Here is a tiny trained network, its code and every weight. The questions are about switching its units off for an input and a class, where a switched-off unit gives its printed mean instead of its output.

import numpy as np


def w(rows, s, z=0):
    codes = np.array(rows[::2]) - 128.0
    scale = np.full(codes.shape[1], s)
    scale[-1] = z or s
    return codes * scale


def norm(h):
    return h / np.sqrt((h * h).mean(-1, keepdims=True) + 1e-5)


def f(y):
    return y / 2 * (1 + np.tanh(0.7978845608 * (y + 0.044715 * y**3)))


def log_softmax(a):
    a = a - a.max(-1, keepdims=True)
    return a - np.log(np.exp(a).sum(-1, keepdims=True))


def net(x, mask):
    res = np.array(x, float).reshape(1, 6) / 4 @ E
    u = 0
    for l in range(2):
        y = f(norm(res) @ A[l][:, :-1].T + A[l][:, -1])
        res = res + np.where(mask[u : u + 7], y, B[l][:, -1]) @ B[l][:, :-1]
        u += 7
    return log_softmax(norm(res)[-1] @ U[:, :-1].T + U[:, -1])


A, B = {}, {}
E = w([
[141,126,29,71,187,130,179],'x0',
[132,53,69,109,22,173,128],'x1',
[131,135,126,130,127,137,127],'x2',
[84,168,90,154,65,3,182],'x3',
[145,157,74,215,148,123,32],'x4',
[2,137,130,158,159,191,145],'x5',
],0.0056)
A[0] = w([
[74,109,156,191,147,161,133,108],'0.n1',
[192,159,113,98,46,89,56,131],'0.n2',
[145,69,179,135,208,182,121,5],'0.n3',
[165,164,170,178,205,114,168,88],'0.n4',
[3,65,128,106,197,109,126,52],'0.n5',
[108,226,207,107,233,98,122,45],'0.n6',
[145,103,158,56,153,234,44,215],'0.n7',
],0.0078,0.0015)
B[0] = w([
[114,198,150,135,48,195,130,185],'0.n1',
[137,107,153,116,97,91,159,193],'0.n2',
[59,128,76,113,175,2,88,181],'0.n3',
[152,30,147,155,9,186,225,173],'0.n4',
[212,232,139,133,123,168,136,212],'0.n5',
[140,50,67,122,93,175,123,232],'0.n6',
[95,61,145,130,117,45,164,254],'0.n7',
],0.0075,0.0045)
A[1] = w([
[154,159,10,61,208,133,157,20],'1.n1',
[110,172,143,185,82,89,248,46],'1.n2',
[96,61,152,114,56,136,172,156],'1.n3',
[231,130,143,99,146,86,110,104],'1.n4',
[120,166,213,50,85,136,197,4],'1.n5',
[2,172,99,138,149,164,137,159],'1.n6',
[147,141,64,233,120,111,40,54],'1.n7',
],0.0086,0.0014)
B[1] = w([
[76,165,197,219,78,146,27,196],'1.n1',
[128,32,89,138,141,96,62,220],'1.n2',
[119,196,55,225,204,186,94,253],'1.n3',
[118,214,214,125,81,186,180,159],'1.n4',
[146,200,140,63,183,157,102,194],'1.n5',
[143,92,173,71,68,56,254,214],'1.n6',
[158,147,122,20,237,197,101,167],'1.n7',
],0.0086,0.0063)
U = w([
[192,115,216,83,27,107,241,217],'0',
[146,24,51,161,102,182,113,120],'1',
[84,1,124,95,136,10,89,164],'2',
[75,156,211,189,91,131,23,13],'3',
[177,169,114,19,229,138,78,1],'4',
[128,118,136,142,142,107,109,212],'5',
],0.0096,0.0032)

Each question gives the input, the list of numbers given to net, and the class t.
The units are the neurons (one row each of A and B). Each row of codes is followed by its name. A weight is (code - 128) times the scale printed after its matrix; where a second scale follows, it is the last column's (A, B and U).
mask holds one flag per neuron, layer by layer. A switched-off neuron (its flag False) gives its mean, the last column of its row in B, instead of its output. The means were averaged over made-up inputs and are rounded, as every weight is.
A unit's drop is (log p(t) with every unit on - log p(t) with that unit switched off) / (log p(t) with every unit on - log p(t) with every unit switched off).
The circuit of an input: a set's keep is (log p(t) with only the set's units on - log p(t) with every unit switched off) / (log p(t) with every unit on - log p(t) with every unit switched off). Starting from the 12 units with the biggest drops (on a tie, the unit counted first), units are removed one at a time, each time the one whose removal leaves the highest keep (on an exact tie, the one counted first), for as long as the keep stays at least 0.8.
circuit, biggest first: the units of the circuit, biggest drop first
most important unit: the unit with the biggest drop
top k neurons: the k neurons with the biggest drops, biggest first
top k neurons in layer l: the k neurons of layer l with the biggest drops, biggest first
input [-2,-1,-3,4,8,2], class 4: most important unit => 1.n7
input [-3,-3,-7,-4,-8,1], class 4: top 2 neurons => 1.n5; 1.n1
input [1,-7,7,-5,7,5], class 1: top 2 neurons => 0.n6; 0.n4
input [-7,-1,-8,3,-7,-5], class 5: circuit, biggest first => 1.n6; 1.n3
input [1,0,3,2,8,-8], class 0: top 2 neurons => 0.n2; 1.n4
input [2,-8,-2,5,3,2], class 1: circuit, biggest first => 0.n4; 0.n6
input [6,8,-6,5,-5,-7], class 1: top 4 neurons => 1.n6; 0.n5; 1.n3; 0.n3
input [7,-4,-6,8,2,8], class 0: top 4 neurons in layer 0 => 0.n7; 0.n3; 0.n2; 0.n5
input [-3,6,7,-6,-3,6], class 5: top 3 neurons in layer 1 => 1.n3; 1.n2; 1.n1
input [-2,-5,-1,8,7,-8], class 0: top 2 neurons => 1.n4; 1.n3
input [-1,-1,3,1,-8,7], class 4: top 2 neurons => 1.n5; 0.n5
input [-6,7,8,-4,-7,3], class 5: circuit, biggest first => 1.n3; 0.n6; 1.n5
input [-7,2,-7,2,-7,-6], class 3: top 2 neurons => 1.n6; 1.n3
input [-2,7,7,7,-7,4], class 1: top 2 neurons => 1.n3; 1.n2
input [4,4,-3,0,8,-1], class 4: top neuron => 1.n7
input [1,-7,-3,1,2,5], class 1: top 2 neurons => 0.n4; 0.n6
input [7,-6,4,-5,6,7], class 0: top 2 neurons => 1.n6; 0.n4
input [-4,-7,-1,7,-8,3], class 4: circuit, biggest first => 1.n5; 0.n7
input [-4,7,-4,-1,-4,-4], class 1: top 2 neurons => 1.n3; 0.n5
input [8,0,5,-8,6,-8], class 0: top 3 neurons => 1.n4; 1.n3; 0.n7
input [0,-7,-7,3,-5,1], class 1: most important unit => 0.n6
input [-6,-8,-2,8,-7,-1], class 1: top 4 neurons => 0.n6; 1.n3; 1.n2; 0.n4
input [-5,2,-4,-5,4,3], class 2: top 4 neurons in layer 0 => 0.n3; 0.n7; 0.n4; 0.n6
input [5,4,-8,-1,-8,2], class 4: top 2 neurons in layer 0 => 0.n6; 0.n3
input [-2,3,6,6,3,-3], class 2: top 2 neurons in layer 1 => 1.n2; 1.n1
input [1,-5,2,0,6,-8], class 0: circuit, biggest first => 1.n4; 1.n3
input [-7,-6,6,2,-2,8], class 0: top 2 neurons in layer 1 => 1.n6; 1.n1
input [6,-8,2,0,0,1], class 1: most important unit => 0.n4
